Rows are numbered. After the first four, each row is followed by the numbers of the three nearest rows among all rows above it, by straight-line distance, nearest first.
1: [ 41   5  -4 -35   7  14  13 -23  -5 -21  -8  -1  38 -33  18  17  19   9
 -13  45  -8 -26 -45   9  24   2   9  15 -23  15 -23 -15  -6   0 -13  10
  19  -2 -32   6 -39 -16  -4  -6  21 -11]
2: [ 89   1 -30 -24   6  43 -30   8  55  14  66  20  54 -89 -11 -30  11 -19
   4  29 -10  -4  28  10 -33 -12  18 -15  27  21 -12 -12  40   6  11 -47
   7   6  -6 -24 -97  -1  -2  -8  58  10]
3: [ 15   2 -34 -13  34  28 -27   1  10 -32 -38  11  40  -4  -3  24   8  34
  -7  10  -4 -31 -16   2 -40 -14 -19  25 -18  30 -15   6  40  12 -26 -11
 -18 -34   9  27  25 -24 -24 -10 -28   2]
4: [-35 -15  12 -31 -19  11  25 -14  13   3 -52  -5  26 -36  17  44  28  10
  11  -4 -26   4 -20  -8 -15  12   8 -12   6  49   0 -19  -8  14  -2  13
  18 -17  21  -7 -96  17 -11 -10  26 -16]
5: [-10  23 -14  14  37  16 -21 -25  23 -17 -36 -10  -7 -17 -14  11  -4 -35
   4  32  22 -15 -11 -14  14  11  15  -5  22 -11  -8  -4  13   7 -13 -19
   4  29  37   8  -7  33  -2  11  -1 -30]
1 3 4
6: [ 32  17 -26 -28 -11  22 -26  -9  12 -20 -16 -12 -26 -17  -9 -14   8 -28
  -8  27 -12 -17  16  18  29  32   1 -42  -1  28  -6 -12   7  21  16   4
   2 -20 -21 -26 -40  12  24   6  34  18]
1 5 4
7: [ 46   7  -5 -14   8   8 -29   9  10 -33  20   9  -3   5   8   0 -14 -11
 -11 -15 -19  -9   7  19  19  13  14 -37 -26 -11 -43  -9  42  -2   0 -22
   6   9 -15  12 -42   4 -20   8  36   6]
6 1 5
8: [ 25 -16  -6  60  -3  -3 -22   4  -3  -5  29  11  49 -20 -23  10  17 -17
   5  14  18 -32 -43   3  12  27  23   2 -31  18 -14  -5  74  16  30 -12
   5  44 -17  10 -85   4   8  -2   6  -9]
7 1 5
9: [ 11  -3  -2  -5  11  -5 -10 -14  13  32 -59   9 -38  17 -65 -33  12 -21
  19 -20  10  -8  10 -10 -50  10  20  18 -25  26 -26  15  22  -2  33 -24
 -22 -35  21 -11  39  -9 -30  -9  14   0]
3 5 6
10: [-13  14 -43 -29  11  66 -32  -6 -10  -2  42  16 -34 -36  -5  14  18 -46
 -37   0  17 -24  13  26  -4  33  13 -31 -10  22 -43 -30 -15 -22   4 -24
  20  32 -18 -23 -75 -12  -2   3  52  12]
6 7 1
11: [-24  15 -25 -14  24  76   6 -18   6  12  22  -8 -13 -44  25  23  -2 -25
  -1  38  -2  10  10   6  15  -6  33  32  -1  -1   1 -17  16  -2   4  -6
  -7 -18 -29  -2  43  12   8 -14  11   3]
5 1 6
12: [ 86   3 -11 -34   0  12 -42 -25  50 -21  60  11  48 -84  -9  28 -22 -13
  27  16  25 -14 -47  -4 -30  38  45 -46  -5   1   4 -13   4  26  26 -46
  31   8 -67  10 -70 -33  45 -28  25 -23]
2 1 8
13: [ 42  -6   3  16  -9  -8   6  -3   3  -8  28   3   8   5  -6  13  -5 -18
   5  17 -29 -14   0  16  24 -14   5   2  12 -25 -25   8   6 -23  -2  21
  -1  27  -8 -23 -50  13  18  -8   9   0]
7 1 6
14: [ 51  -5   4  26   1  64 -15 -15  18 -15   6   4 -24  23  43 -11  15  -4
  10 -11  -3 -11   0 -15  -7   7  -5 -11 -13  11 -16   7  19   0  -4   3
  11  26   2  -9 -32  -3   7  20 -13  17]
7 13 6
15: [ 15  -6  -5 -23  13 -24 -55 -25  -7 -11  42  13  76 -93  31  21  15 -21
  58  17   0 -13 -47  -4  78  36   7 -33  -5  50 -48  20  45  42 -17  18
  24  53 -37 -19 -99 -38  13 -29  69 -16]
8 1 12
16: [-25  10 -39 -62   8  14 -21  -2  13 -21  71   4  11 -26  33  26  13  -9
 -38   1  -6  -7  -8  13  17  45  -9 -35  18  25 -23   9  -5   6   3   2
  15  20 -21 -13 -80  -9  16  25   8   0]
10 6 7
17: [ 12  -3   5 -11  23  -5  -6 -22  23 -13  40  17  28 -57  -5  -4   5 -40
  19   6   6  -2  62   6   8  54  18 -20   8  45 -10 -12 -17   7   8  32
  30 -14  -9 -18 -48   0   8  -6  -3   5]
6 16 13
18: [ 40  10 -10  18 -14  47   4   0 -66  21  74  20  43  42  19  -2  17 -28
  22   8 -18   6   3  14 -14  -4 -10  29  -1  10 -10  -4 -51  13  -8 -28
 -10   1  28  -5 -78   9   9  -8 -19 -29]
13 14 1
19: [  4   6 -28 -15   1  19   5  -6   1   4 -13  13  14 -24 -23  13   9 -15
  18  -8   6 -17  -3   9  10  61 -18  12   3 -19  -2  25 -22 -13 -33 -11
  -2  12  -8  -5 -50 -34  36 -14  -8 -19]
13 1 5
20: [-35  -9 -27 -11   5  11   6  -2 -34 -23 -25  -8  10 -29  54  -9  15  -8
   7  19  -6 -18 -11 -32  25  22 -11   8   1  36 -33  13   4  28  -1  -6
   7  -1 -17 -24 -63 -32 -15  -9 -39  -2]
1 19 4
21: [ 51  10 -16  37 -12 -28  -7   1  30  -3  54   4  30  21  38 -17  -8   1
   0  -5  32  12  32   4   9 -17 -12  -3  -8 -29  -1  -1   9  -3  21  16
   3  40   9  -3 -11  11  13  -6   1 -17]
13 14 7
22: [ 59   9 -11  18 -13 -20 -26  -6 -16   2  21  12   2 -27  37   8  -8  -3
   0  10   7  11  -2  -4   6  19 -13  -1  -1  -7   5  -7   3  -1   4  22
  22  63 -48 -11 -57  -1  16  -4  36 -11]
13 21 7
23: [-82  10 -68 -28 -23  35 -14 -12 -25 -16 -35   6   5 -67  -3 -35   8 -11
 -12 -23   7   6  22  22 -22  50 -11  57 -27  18  25  -6 -23   0   3  12
  -4 -20 -12  10 -17 -31  -4   4  13  11]
19 20 11
24: [-63  -3 -18 -10  13  41 -38 -20  17  -6  -7   1 -50  -5  21  25  -9  24
  -7 -12 -12  -2 -34 -24  23  40 -12  10 -12  15  29 -15  16  10  14 -33
  13  44  -7  11 -20  15   6  18 -24 -16]
5 14 20
25: [ 46   7   0  37  -6  -3 -24   5  31   2  69   6  26  14   1   9 -21  10
 -48  -2  29  14  -4  43  -2 -30   0  31 -33   5  14  -6  18 -24  40  26
   3   2 -59   3 -36  29 -30 -19 -39 -19]
21 13 22
26: [ 60 -13 -19 -13   6 -85 -27  23   9 -11  30  26  44 -31 -34  28 -33  10
  69  43 -32 -15  -3 -15  -8  32  28 -54   2 -55   3  13  40  -1   0   5
   0  13  41  -1 -50 -32  11  17  38  -6]
13 7 22
27: [-10  14 -25   7  -4  -8  13 -24  -3 -23 -49  -2 -14 -41  49  -9 -15  22
  11  30  20 -29  46  -2  52  19 -37  19 -21   4  -2  13  -7   0 -23  12
  10   0 -34  18 -61 -13  -9 -17 -32   2]
20 19 1
28: [ -8  -5  -2 -16   9   5 -12 -24   1  -8 -21   2 -18 -22  13   1  38 -16
 -21  23 -12 -34 -15  30  12  26  -4  27  28  43  -9 -14  17   9   9  14
  44  -7   2 -20 -85 -32  38  20   1  21]
6 20 1
29: [ 64  -8 -33 -35   9   2 -16 -16 -13  -4  37 -19  40 -35  23   6   1  -7
   1  13  44  -3  -2   9 -16 -13   1  16   6 -14  -4 -14 -13  -3 -11  10
   5 -14  11   8 -67   3  15  -4  40 -25]
1 22 13
30: [ 14  -5 -26 -49   5  33   8  -8 -14   0 -16  -1  35 -23  40  20  -6  24
  -6   4  15  11 -34   2  60   4  26  24   6  13 -29  19  20  14  30 -12
   0  37  22  20 -27 -18 -23  -9  32  22]
1 20 7
31: [  6  11 -44 -23  16 -22  -9 -12 -20 -15  57   4  10 -27  20  16   9 -27
  22  24 -23 -34  19  37  61  -7 -22 -22  34   1 -19  11   0   6   5  -2
  32 -22 -11   0 -53   1   5 -22 -15 -22]
13 16 17
32: [ 35 -10  -9 -35 -12  15 -30   5  -9 -17   8  20  -7 -31 -29  12  -2 -12
  13  13   4 -25 -31  14  -5  22  40   4   8 -12   8  37   9   1  -2 -15
  31   6 -11  -4 -51  -4  21   2  20 -28]
19 13 1
33: [-31  -6 -36 -39  26  20 -14 -11  16 -14  26  10  34   7  20  22   0 -37
  18  18 -10  -9   9  16   9  54 -21   1  28 -20   7   6   2 -22 -13 -10
   4   2   0 -10 -49  -4   7  -6 -10 -13]
19 16 31
34: [-28  12  24 -20 -13  19  11  -6  21 -16  27  -4  21 -63 -48  -7  34   4
  30  -7  32 -27  -9 -26  -8  10  45   4   4 -12   5  15  31 -14  -8 -18
 -14  29  11  -1 -87   8   8  -8 -10   6]
32 19 8
35: [ 33  -2 -25 -72  21  34 -22  -5  52 -38 -35  -7  18 -42  32  18   9 -11
 -49 -13   8 -22 -60 -10  35  33  12  21 -13  -3 -22  -6  61  22  17 -22
  -7   9 -23  -2 -20  26   6  21   1 -27]
1 30 7
36: [ 26   9  -4 -14  17  20  -4   0  -8 -13   3  -8  44 -34 -21  -1  -8  -7
  -5  12  -3 -28 -34   0  -2  15  14  -5   2  -6  -1  36  11  10  -4  -9
  -5  22  11  10 -16  -1 -22  14 -21 -11]
32 5 1
37: [ -7  -2  -2   8   9  20 -15  -1  10  -8  -1 -35   2   5  39   1 -13  -7
  -1  -4  -6   6  -7 -23 -17   1 -11   0   8 -12 -17  -3  37   4 -41 -23
 -30  24  27  43  -2  -5  -7  -5   4 -25]
5 36 14
38: [ 22   7 -31   0  24  29 -45 -16 -19 -31  89  -1  32 -52  55 -50   7   2
  21  57  -4 -21  33  -4   6   4 -20 -22  30   1  -4   3  12  -7  15 -20
  -1  11  11   8  -9  36   0  10  28 -17]
31 29 21
39: [-25   5 -17  17   5  39  -3   3 -16  23   6   1  64 -36  26 -12  -6 -15
   5 -14 -16  -6 -41   9  -1  -3  -8 -18  20  17   3 -10  52  17   3 -24
  -6  14   3 -22  10  34   4   8  -7 -13]
36 37 5
40: [ 35  -4  -8 -21  16  28 -15 -12 -13  13  10  19  30  -8 -16 -12  23  -7
  -4   5 -21  -4 -24  16  -6  33  -2  17 -18  18 -32   9 -19   3   7 -11
   5  -5  34  -4  -5 -22  -6 -18  31  -5]
36 1 19
41: [ 97  -3 -25  16  -3 -56   2  -4  36   7  46  -1  75 -18 -33 -18  -7  21
   7   0   7  -9  19 -12  -2  -1  -2   6   2  22 -32  18  40  14 -14  27
   1  31  -4  -9 -13   6   6  25   4  -3]
21 13 36
42: [-20  22  29 -21  -8  30   5   5  11  18 -12  -3   8 -40  64  11   8  -3
   5   3 -30  -3 -13  18 -21 -25  -6   1  29   1 -25  -8   8  29  -2 -23
  -5 -11  32  -8 -11   1 -35  13  36 -19]
37 39 4
43: [-34 -21 -12   3 -16   9   4 -15  11  -5  33  -9 -13  -5  36 -29   9  -7
  -5  23   8 -15  13  31  13   3 -24  16  -8  46  -6   2  20  14  18 -14
  16  16  -5  -9 -55  -3  19   7  -9   6]
28 20 14
44: [ 22  -7 -18   2  16  -4 -29 -29  -4 -40 -58 -12  -8 -34  28 -39 -21  -3
   1   1  16  -8   3  -5   5  22 -32  -7 -23   8 -47  -2   1  23   6 -25
   6  32  -9  12 -45  18   6  -5 -24  22]
27 20 14
45: [  62    2   -1  -49   -4   39    5   -4  -53   -3   42   25   29   -9
   33   25   31  -19    6   40   -5  -27  -42   -3    9   45  -29   -2
  -19   16  -18  -22   21    0   16  -28   -4   34  -38   12 -100   -5
   45   16   13    1]
1 22 16
46: [  3  17  15  -3  -6  -5 -15 -21  35 -30   8  -2 -12 -16 -45 -24  18  26
  56 -29   8   7  32  -7  -2 -16  49 -10  -8   8  11  32   5  11 -11 -11
  26  24  11   2 -94   3   7   2  21 -19]
34 32 13
47: [  53   -4  -18  -30    6   21    2   -6   -8   -5   23  -24   39   24
    3   20   34  -41   -2   29   21   -7  -42  -19   24   44   19   -8
   -9   24    2  -28   34   43   -6    0    8    9    1   -8 -100   30
   13  -26   -4    2]
45 8 1
48: [  39    4  -18   -6    0   29   -9   38   22   -4    8   17   -1  -32
    4   26  -25    9    5   -7    5  -15  -17    5    6  -14   -7  -13
  -21    0    4   11    0   15   55  -15   10   18   -9   -7 -100   -1
   31   -5   28  -28]
32 22 13
49: [-15  31  -2 -33   2  24   8  29  -6  16 -54  17  24  28 -12  19 -11 -29
 -11 -29   6  -4  -1   4 -67 -57 -40  10 -12 -32  21 -21 -46 -19  25  22
   1 -50  28  -1  50 -10 -16  14 -39  -9]
3 9 42
50: [ 36   9  -9  12  23  -7   5 -33 -22   5  -9  19  53 -48 -17  -1  22   6
  10 -12 -10  -4   5 -16  36 -52   1 -16 -13   8  14  10  23 -17  14  12
   9  32  -6  -9 -56   6 -18  -1 -23 -21]
36 13 1
51: [ -9 -17   7 -25 -20  -1  -4 -15   7   1 -31   6   4 -48   3  28   7 -31
 -17  26  -1  -6 -22  -4  56  16   2 -11  15  25  16   4  34  31  18   1
  18  18 -85 -18 -12 -20  25   3  66  17]
6 1 22
52: [-12  12 -30 -37 -29 -18 -17 -23  -9 -14  70  23  23 -13  21 -28  15 -32
 -50  -4  11   0  -4 -19 -35  21 -22  -1  -8  19 -21 -24  -2  15  13 -46
  13  -3  13 -21 -64 -29  46   2  27 -15]
16 43 29
53: [  9   3  -8   7 -11 -12  -9  11  11  -6   6  -3  16 -29 -18   0   1  -8
   6   9  24   1 -16   2   3  -2  -2  -9   4  -5   4  -8  11   4  -6   4
  13  -7  13  13 -26   2  -1 -15  22   3]
36 13 32
54: [ 11 -16 -20   7  -5  12 -20   9   6 -15   1  14  -3   9  22   2  23  -8
 -24  -8   1   2   2   1  27   7 -27  12   6  21  -8 -18  36   0  -2   0
   1  13 -17   0 -10  29 -21 -15  -6  22]
53 14 43
55: [  0   6  -7  -2  -8  -5   3  12  -8 -20   4  -6  -2  -1  29 -10  14  -6
 -26 -10 -13  -7  11  -8  17  17   8  21  -2  36   0 -15 -14   5  -8  -7
  15   1   6  -6 -10  -1  11   1  11  32]
54 53 43
56: [100  -8 -60 -36  24  19 -53 -24  18 -75  48  -9  27 -50  18   5 -17 -24
   9  49  14  -1  -2  19  31  42   8 -59 -14  19  43  16 -15   6  17  -8
  17   3  13 -29 -54  28 -25  -4  74   3]
6 29 38
57: [ 36  14 -26 -39  -5 -16 -19  -4   8  -9  21   3  16  -2  -4   7  13   6
  28  31  13 -20 -12  -4  34   2  22   3 -11  -5 -16 -22  -1  -3  -6   1
   2  14   0  -7 -66 -20   0 -15  20  22]
53 1 13
58: [ 44  -7 -11   7 -13  35 -28 -26 -10  19  -8  13  55 -41   1 -30  14 -10
 -19  12  21   0 -15 -18 -30  14  -6  11  -5  -8 -14  17  -6  28  14 -43
  20   6  36   5 -20 -20  14  19  15 -33]
40 36 53
59: [ 30   7 -31  36   3   6  10  -8  23  13 -27  -5  60  47   6  -4  -7  -5
  41   4  -1  -3 -15  20   3 -32  24  -4  29 -13  12   3 -30   7  -1  -8
  33  54 -40  -6 -21  23   3 -30  -7 -38]
13 21 53
60: [  2 -23  -2   8 -13   7  31   3  28 -29  41  -5 -16 -40 -28 -16  23 -14
  23  29  49   9 -20  -1 -28  -2  -5  27 -27  36 -32  22 -35   6   3  21
  -1  15  20  -6 -28 -27  34  -5  19 -27]
53 43 40
61: [  1   0   3 -21   4  10  -3 -11 -11  36  81  15   7 -13  30  -9  -8 -15
  18  13  14 -19 -14   1   2  13  -5 -17  -9  14 -27  -8  35  13   0  -4
  21   9 -43  -4 -72 -27  -3 -11   6  -9]
43 57 16
62: [ -7   7  11  32  -4  19 -11   8   0  17 -50 -22 -22  34  67   1  15 -24
 -26  12   6   9 -11  -6  -1  14  26  31  -6  34  43   6  -3 -18   9   0
   9   6 -21  -8 -33 -10   9 -13  -2  17]
55 54 14
63: [ 50  -4 -43   2  23  55 -15 -18  23   4  -2   9  21 -14 -21  -1   6   1
 -15   6 -33  -7 -40  -1  35  27  31 -65 -11  24  15   5   6   6   7  -5
  23 -30  -8  -9  44 -25   5  14  26   6]
40 6 36
64: [ -31   17  -10    5   15   53  -18   25  -30  -18   89    4  -23    0
  -59  -18   13  -31   48   -3    0    0   24  -20  -53   22   37   27
  -31  -10   43   -3   37  -20  -17  -11   -2  -12    7   16 -100   35
  -13  -17  -23   41]
34 46 53
65: [  6  -1 -15   1  18  28  -9 -10   6   3  41  11  40 -15  -5   0 -19  -1
   3  21  17 -16 -20   4  33   7  -7  -5  -6  -5 -21   5   3  21  -1   0
 -11  14   2   7 -24 -19  29  -8  51  14]
53 57 40
66: [ 45   8  27  18  16  51 -45  12  -1 -15  12  -3  17 -21 -29 -22  51  19
  29   4  -2 -28 -11 -20 -42   0  63   2  35 -31  -3  43  -8   3  -3   3
  15  41 -30  14   0 -22  15  15  66 -44]
32 36 58
67: [-50  -7 -30  25 -12  25  12  35 -14  47  44  11  18   4 -18   9  -9  27
  46   4  31  -8 -16   5 -59 -17  38 -41   9   1  57   9  -7 -11  23  -9
   4  19 -45  -6  10  -1 -22   0   2 -11]
53 39 59
68: [-14   2  38 -44  -6  11  25 -12 -15  10   1  10 -11 -37  16 -11  11 -32
  11  13  -8  -7 -19  20 -22  -3   6  18   5  -5   9  -6  38   8  11  22
   3   2  37   1  -2  32 -13  -4  28  13]
42 53 55
69: [ 57   3  -2 -59  11 -24  -7  24 -19 -52 -29  12 -45 -10  32  -3  38 -15
 -28  48 -52 -36  21  -5 -14  16 -11 -59  21  26   8  -8   4  10  10 -22
 -17  -5  -4   7 -41 -15 -30   8  25  -6]
6 7 55
70: [-33 -11 -39 -41 -23   6 -17  24 -16 -27 -26  -2  12 -20  19  33  19  -1
 -13 -10   4  19  16 -14 -16 -17   1 -23  -5  16   1  -5  -7   4   4  -7
 -17 -69  18  -2 -68  10 -18  -9  16  -5]
4 53 55
71: [ 20   5   1  -6 -10  25 -27   7 -38  10   2 -11  60 -14 -30  29  -9   3
   1  16  15 -13 -48  31 -13   9   6  11  -5  25  23   7 -16  -3  14   0
 -15   8  -5   2 -76  26 -20  12   7 -10]
36 53 32
72: [ 51 -35  11 -29 -19  55 -10   6   3 -15 -46   0 -35 -13  23  30   9 -15
  20 -11  15   2 -40  -2  14 -18  85 -12 -30  11  10  -7  33 -18 -14  -4
   5  19 -57  28 -34   6   1   6 -36 -21]
32 14 1
73: [-10   8   2  27  -1 -16   4   4  33 -16  -4  -3 -14  -4  -5   4  21  14
  10  31  -7   3 -36  10 -17  -1 -11 -16 -18 -28  16  29  22  -4 -53  22
  -3   5  -7   7 -16 -24  -9   8  -6 -40]
53 37 36
74: [-16  -2  -7   1  -3 -31 -16 -10   1   3  -6   4   3 -10 -10  31 -21   3
  13   0  -7  -4   8  12  -2  -7 -42   1 -20  -9  37 -18 -23 -12  18  23
 -22 -11   8   2  25   6   3 -33 -33  -5]
53 54 55
75: [ 17  14   1 -24   9   1   6  -5   7   2   5  19  21 -27 -29   3 -25   9
   4  13  10 -12  -8   3   0   2   5   4 -21 -20 -22  -5  22   0  -4 -12
 -15   7  42   2 -36 -11  30   6 -18   1]
53 36 65
76: [  74   20   12    7  -14  -51  -18  -20    6    1  -30   -4    0  -72
  -44   -6  -10   -6   25   15   11    3   27  -36   17  -25  -40  -19
   23   62   21   27  -10    7   35    0   15   53 -100   -2  -48  -48
  -11   12   18  -24]
22 50 51
77: [ 19  -2  10  10   7 -27  -6  16  -6  18 -21   8  11   5  -5  -7 -13 -23
   3   9 -15  17 -35  -3 -16  -2  17 -14 -24   4  10 -18  -6  11  27  -7
   6 -15  23   3 -17 -27  12 -11  22  -1]
53 40 75
78: [  8 -13  26 -25  17  -1   2   3 -30   1   5   9   8 -12  76  18 -18 -21
  47  -2 -15  11  21  13  66  32  30  -1  17  43  22  18   0   3   7   8
   3  14  28  19 -15   6   4 -21  21 -15]
55 30 68
79: [ 70   7 -19 -13   2 -34 -19   3 -34  14  28 -16  16 -10  22  -2   6 -26
  52  26  18  -1  -1  26  19   3 -13   3  23  -3  18 -10 -22  -8  15 -16
  15  14 -28  15 -60 -24 -21 -17  17  -1]
57 22 29
80: [ 49   4 -30 -29 -18   7  -9  14 -16 -34 -29  -1  36 -21 -28   9   0  -1
  17 -14  24 -35 -10   1  29  53 -24 -23  -3 -37  33 -12   3  13 -17   6
  24   6   0   3 -63 -12 -17 -19  94  -8]
53 57 32
81: [ 17  -2   1 -14 -11 -25  19 -23   2  -3  27  13  10  -3  13   0   2   2
  22   5 -12  -1 -24  10   0 -16   1  -7  -3   7  -9   8  -8 -10 -12  12
   4  28 -13  16 -32 -22   9 -27  -2  -7]
13 53 57
82: [  0  11 -19  21   2 -46 -23  19   0  -9  -1  -6  -9 -10  -6 -13  16 -31
 -12  32 -29  -2  -5  25 -13  -1   8 -17  -8  16  16   5 -15  10  18  -1
   3   4   6 -12  -6   6  -7 -17   9 -14]
77 53 55
83: [-37   9 -23   6  -1 -13 -19 -35   1 -11  79 -18   6 -29   9 -30  -9 -31
   7  -8   1 -19  39  -2  17  -6  -2   2  18  44 -45 -12  -4  11  12  27
  13  39   7  -5 -33  -8 -19  -6  14  -6]
43 17 61
84: [-38   7  -7 -19  -6  28  15   8  -9   0   8  26  -7 -23  13  11   5  -6
   1  23   6 -24   4   3 -22  29  -5  24  -6   6   8   2 -45  12   7 -13
   5 -35 -20  13 -37 -17  18  21 -23  12]
55 19 43
85: [ 33 -13  16 -13  22 -40 -30  -5 -16   2  40  -6  29 -24  12   5  16  -7
  15  29  -2 -14 -10  -3  -7  14 -12  -2  -6   8   3 -26  13   9 -16 -21
  12 -11  -4  -2 -59 -38   1  -3  33   2]
57 53 79
86: [ 10 -13  -3  25  17 -21 -19   1   4 -29  57   3  15   6  30   1   3  28
 -22  16  17  11  14   7  26 -15  13  10   2 -12 -22   1  48   8  13  17
  14   2  21 -19  12  30   0 -11  11 -23]
21 54 53
87: [   3   -2  -26  -46   37   12  -14  -19   28  -24   49   27  -20  -19
   32   21   44    3   11   23   -5   -3  -58   24   -7    4    8  -15
    3   52  -32  -21   25   -7   -1   29   44   -5  -39  -29 -100  -68
   22    1   74   25]
28 16 61
88: [ -4  -5  39 -30   4   4  19  -2  26   1  12   0 -12   4 -53 -13  40 -28
  43   5  -3   0  13  19  -1  -8  14  -5  24  -3  -8 -26   5  12   8  -6
  16  12 -22   9 -29  14   6 -14  11  27]
53 81 68
89: [ 29  -4 -19  -3  -6  36  -9  14  -5  -7   7  -3  40 -64 -32 -35 -13   0
 -12  -3  20  -4   8   7  22  14 -18   4  24  24   0   4 -15  16 -16 -38
   6   5 -12  -7 -10 -19 -11 -13  -8 -28]
36 53 58
90: [ 18  -4   5 -39  -5  28 -31 -23  19  -4   2   4 -12   4  24   5  11  13
 -31   7  21  13   9  33   4  13  22  29 -13  52 -39 -16  -4  10  25  -9
  19  10  -5   0 -98   0 -14  -9   2  21]
43 28 57
91: [-63 -13   0  10 -16 -37  24   1  -7 -14   5 -15 -41 -28  19 -31  -3 -16
   6  35  17  -6   6   1  -4 -34 -13  17 -21  11 -14 -30  19  -3 -21   7
  39  -8  30 -18 -31  -2 -31  20   4  16]
43 53 55
92: [ 60  13  15  -3 -20  54 -34  15 -17   1  15  13  11 -36  23 -12  10   4
   3   0  -7 -19 -43  35  27  31  21   4   9   4 -13  -4  -6 -17   3 -26
   9  -1 -26 -28 -72 -12  43  -7  24  -7]
32 48 1
93: [  5 -16 -13 -24 -36   1   4 -11  25   4   5 -27   4  -1   2 -21  22 -11
  20   0  15   8  27  21 -21  -7  -5  23 -18  36  16  -7   4  19   0 -21
  -2   8   1   1 -35 -22   0   4   1  33]
43 55 53
